Below are the code and all the weights of a small trained network. Each question names an input and a class and asks about switching units off, where a switched-off unit gives its printed mean instead of its output.

import numpy as np


def w(rows, s, z=0):
    codes = np.array(rows[::2]) - 128.0
    scale = np.full(codes.shape[1], s)
    scale[-1] = z or s
    return codes * scale


def f(y):
    return np.maximum(y, 0)


def log_softmax(a):
    a = a - a.max(-1, keepdims=True)
    return a - np.log(np.exp(a).sum(-1, keepdims=True))


def net(x, mask):
    res = np.array(x, float).reshape(1, 3) / 4 @ E
    y = f(res @ A[0][:, :-1].T + A[0][:, -1])
    res = res + np.where(mask, y, B[0][:, -1]) @ B[0][:, :-1]
    return log_softmax(res[-1] @ U[:, :-1].T + U[:, -1])


A, B = {}, {}
E = w([
[49,81,162,155,20,141],'x0',
[35,248,154,77,114,60],'x1',
[191,199,93,168,34,83],'x2',
],0.012)
A[0] = w([
[104,186,150,90,116,19,158],'neuron 0',
[106,96,141,132,126,185,124],'neuron 1',
[81,119,161,181,3,90,139],'neuron 2',
[81,87,153,145,70,130,173],'neuron 3',
[112,77,117,95,121,193,172],'neuron 4',
[25,130,234,31,194,93,138],'neuron 5',
[116,186,106,134,202,151,248],'neuron 6',
[197,135,63,218,81,67,187],'neuron 7',
[148,212,90,112,129,66,172],'neuron 8',
[125,71,142,179,138,169,189],'neuron 9',
[211,131,86,189,84,139,175],'neuron 10',
[162,76,97,154,251,131,255],'neuron 11',
[83,118,137,165,74,176,169],'neuron 12',
],0.011,0.0061)
B[0] = w([
[73,240,106,75,102,101,193],'neuron 0',
[68,83,104,155,159,161,164],'neuron 1',
[103,224,221,116,105,189,218],'neuron 2',
[65,115,231,244,184,168,187],'neuron 3',
[106,76,126,141,170,192,182],'neuron 4',
[161,155,199,137,254,35,227],'neuron 5',
[187,126,80,38,164,37,192],'neuron 6',
[213,149,133,232,16,83,213],'neuron 7',
[76,202,53,95,93,103,183],'neuron 8',
[104,41,160,141,135,174,195],'neuron 9',
[217,127,120,208,98,107,206],'neuron 10',
[205,30,93,40,98,197,251],'neuron 11',
[88,79,252,219,122,172,181],'neuron 12',
],0.0078,0.018)
U = w([
[159,86,82,51,122,190,253],'0',
[197,127,31,167,79,101,126],'1',
[134,142,93,67,175,76,127],'2',
[99,186,5,103,57,86,120],'3',
[54,68,121,154,131,190,142],'4',
[152,131,166,194,74,145,66],'5',
[88,162,180,158,171,100,96],'6',
[74,201,158,95,35,174,29],'7',
],0.011,0.0027)

Each question gives the input, the list of numbers given to net, and the class t.
The units are the neurons (one row each of A and B). Each row of codes is followed by its name. A weight is (code - 128) times the scale printed after its matrix; where a second scale follows, it is the last column's (A, B and U).
mask holds one flag per neuron, in row order. A switched-off neuron (its flag False) gives its mean, the last column of its row in B, instead of its output. The means were averaged over made-up inputs and are rounded, as every weight is.
A unit's drop is (log p(t) with every unit on - log p(t) with that unit switched off) / (log p(t) with every unit on - log p(t) with every unit switched off).
The circuit of an input: a set's keep is (log p(t) with only the set's units on - log p(t) with every unit switched off) / (log p(t) with every unit on - log p(t) with every unit switched off). Starting from the 12 units with the biggest drops (on a tie, the unit counted first), units are removed one at a time, each time the one whose removal leaves the highest keep (on an exact tie, the one counted first), for as long as the keep stays at least 0.8.
circuit, biggest first: the units of the circuit, biggest drop first
top k neurons: the k neurons with the biggest drops, biggest first
drop when u is switched off: that unit's drop, to one decimal
input [2,1,5], class 7: circuit, biggest first : (neuron 2; neuron 5)
input [5,4,-1], class 6: circuit, biggest first : (neuron 5)
input [-6,1,2], class 3: top 2 neurons : (neuron 8; neuron 5)
input [-1,7,2], class 3: top 2 neurons : (neuron 8; neuron 0)
input [4,4,0], class 6: top 2 neurons : (neuron 5; neuron 11)
input [0,0,6], class 1: top 3 neurons : (neuron 7; neuron 10; neuron 3)
input [-4,0,-3], class 0: top 2 neurons : (neuron 11; neuron 0)
input [0,-8,-3], class 0: top 2 neurons : (neuron 11; neuron 3)
input [6,-2,0], class 4: top 2 neurons : (neuron 7; neuron 5)
input [-5,1,-8], class 2: top 2 neurons : (neuron 5; neuron 6)
input [-3,8,-3], class 2: drop when neuron 5 is switched off : 0.7
input [-1,0,-6], class 0: drop when neuron 11 is switched off : 0.5
input [0,6,-4], class 2: drop when neuron 12 is switched off : 0.2
input [-5,1,-1], class 2: circuit, biggest first : (neuron 6)
input [1,-4,-3], class 4: drop when neuron 1 is switched off : 0.1
